Each row has a name. After each piece below comes the name of the row it's from, unless a question asks for something else. Each question is about the rows just above it. Places in a row count from 0.

K_469: [148 116 116  67 108 105  86]
K_745: [121  93 112 113 106 102  86]
K_182: [137 156 126  99  67 159 101]
K_817: [108  86  67 116 105 149 116]
Row and place of [149] in the named rows:	K_817, 5
Shared by K_745 and K_469:	[86]
Which row holds these entries in another order? [ 67  86 105 108 116 116 149]	K_817
[93] is at row and place	K_745, 1
Which row holds these entries in another order? [ 67  86 105 108 116 116 148]	K_469
[ 67 116  86 108 148 105 116] is which row reordered?	K_469

K_512: [170 142 129 161 116  99 171 112  80]
K_936: [158 179 109 120 108 130 102  88 147]
K_13: [163 155 127 123 159  91  89  91 131]
K_140: [150 173  85 146 105 148  93  98  59]
K_971: [112 132 137  89 141  74 126 107 138]
K_894: [111 131 139  69 156 109 104  93 170]
K_713: [123  91  89 155 127 163 159 162 181]
K_51: [ 96 148  92 126 137 164 108 147 121]
K_26: [103 127 136  96 147 125 122 100  91]
K_283: [133 137 138 126 112  74  89 107 141]
K_500: [127  88 168 134 154 118 103 132 147]
K_350: [120 138 137 141 141 149 127 176 100]
[141 107  89  74 112 126 138 137 133] is which row reordered?	K_283
[181] is at row and place	K_713, 8
The row with [123  91  89 155 127 163 159] is	K_713
Which row holds [ 96 147]?	K_26
Put [138  89 137 112 141 107 133  74 126] back in order: which row is it?	K_283

K_181: [104  61 117 123 118 132 119]
K_59: [118 132 104 124  61 119 117]
K_494: [151  67 154 149 151 118  52]
[ 61 104 117 118 119 123 132] is which row reordered?	K_181
[154] is at row and place	K_494, 2
Where in the named rows is [67]?	K_494, 1
[124] is at row and place	K_59, 3
Which value is in both K_494 and K_59?	[118]
Shared by K_59 and K_494:	[118]
Which row holds these entries in another order? [119  61 117 118 104 123 132]	K_181

K_339: [138 133 115 122 114 122 146 129 118 104 132 135 130 120 136 113 129 113
 120 120 128]
K_640: [135 158 111 137 136 137 150 146 130  92 141 157 147 112 137  91 134 104
 123 136 118]
K_397: [127 130 140 114 116 110 128 122 114 159 136 125 130 133 134 162 129 149
 137 115 132]
K_231: [129 126 143 140 133 136 129 127 134 137 129 129 137 128 132 143 130 131
 130 136 135]
K_566: [124 187 130 151 150 141 119 152 140 148 121 198 158 135 114 150 164 146
 124 145 129]
K_916: [118 105 112 122 127 129 117 115 130 108 107 107 119 127 114 104 119 105
 131 126 126]
K_301: [119 120 146 132 129 128 117 121 137 163 130 162 134 125 133 130 124 154
 125 127 123]
K_712: [123 117 135 126 131 124 112 116 127 126 112 111 119 138 107 130 128 128
 140 126 137]
[91] is at row and place	K_640, 15
which: [125 130 133 134 162]	K_397

K_885: [137 161 144 108 124 100  79  75  92  61  84  48  55]
K_567: [142 124 131 112 140 170 159 185 182 178 199 198 183]
K_601: [125 145 132 153 114 143 131 138 115 135 119 103 184]
K_233: [113 141 126 121 133 113 124 103  83 114 183 130 119]
K_123: [137 161 144 130 124 100  79  75  92  61  84  48  55]
Which value is in both K_567 and K_885?	[124]
The row with [145 132 153 114 143] is	K_601
Shared by K_123 and K_567:	[124]
Where in the named rows is [142]?	K_567, 0

K_191: [167 129 121 110 194 129]
K_570: [129 118 119 119 121 151]
K_777: [ 96 150 128 132  81 103]
K_225: [128 120 151 108 104 122]
K_627: [ 90 125 166 152 101 112]
K_914: [116 141 152 111 118 152]
K_15: [119 119 129 121 119 151]
K_63: [116 141 152 143 118 110]
K_75: [115 115 151 155 142 141]
K_464: [109 116  87 134  98 152]
K_39: [162 129 134 133  90 138]
The one value in K_225 and K_777:	[128]
[162 129 134 133  90 138] is in which row?	K_39
Shared by K_225 and K_75:	[151]
Where do [162 129 134 133  90] appear?	K_39
Shared by K_627 and K_39:	[90]
Which row holds [120 151]?	K_225
Put [151 119 119 119 129 121] back in order: which row is it?	K_15

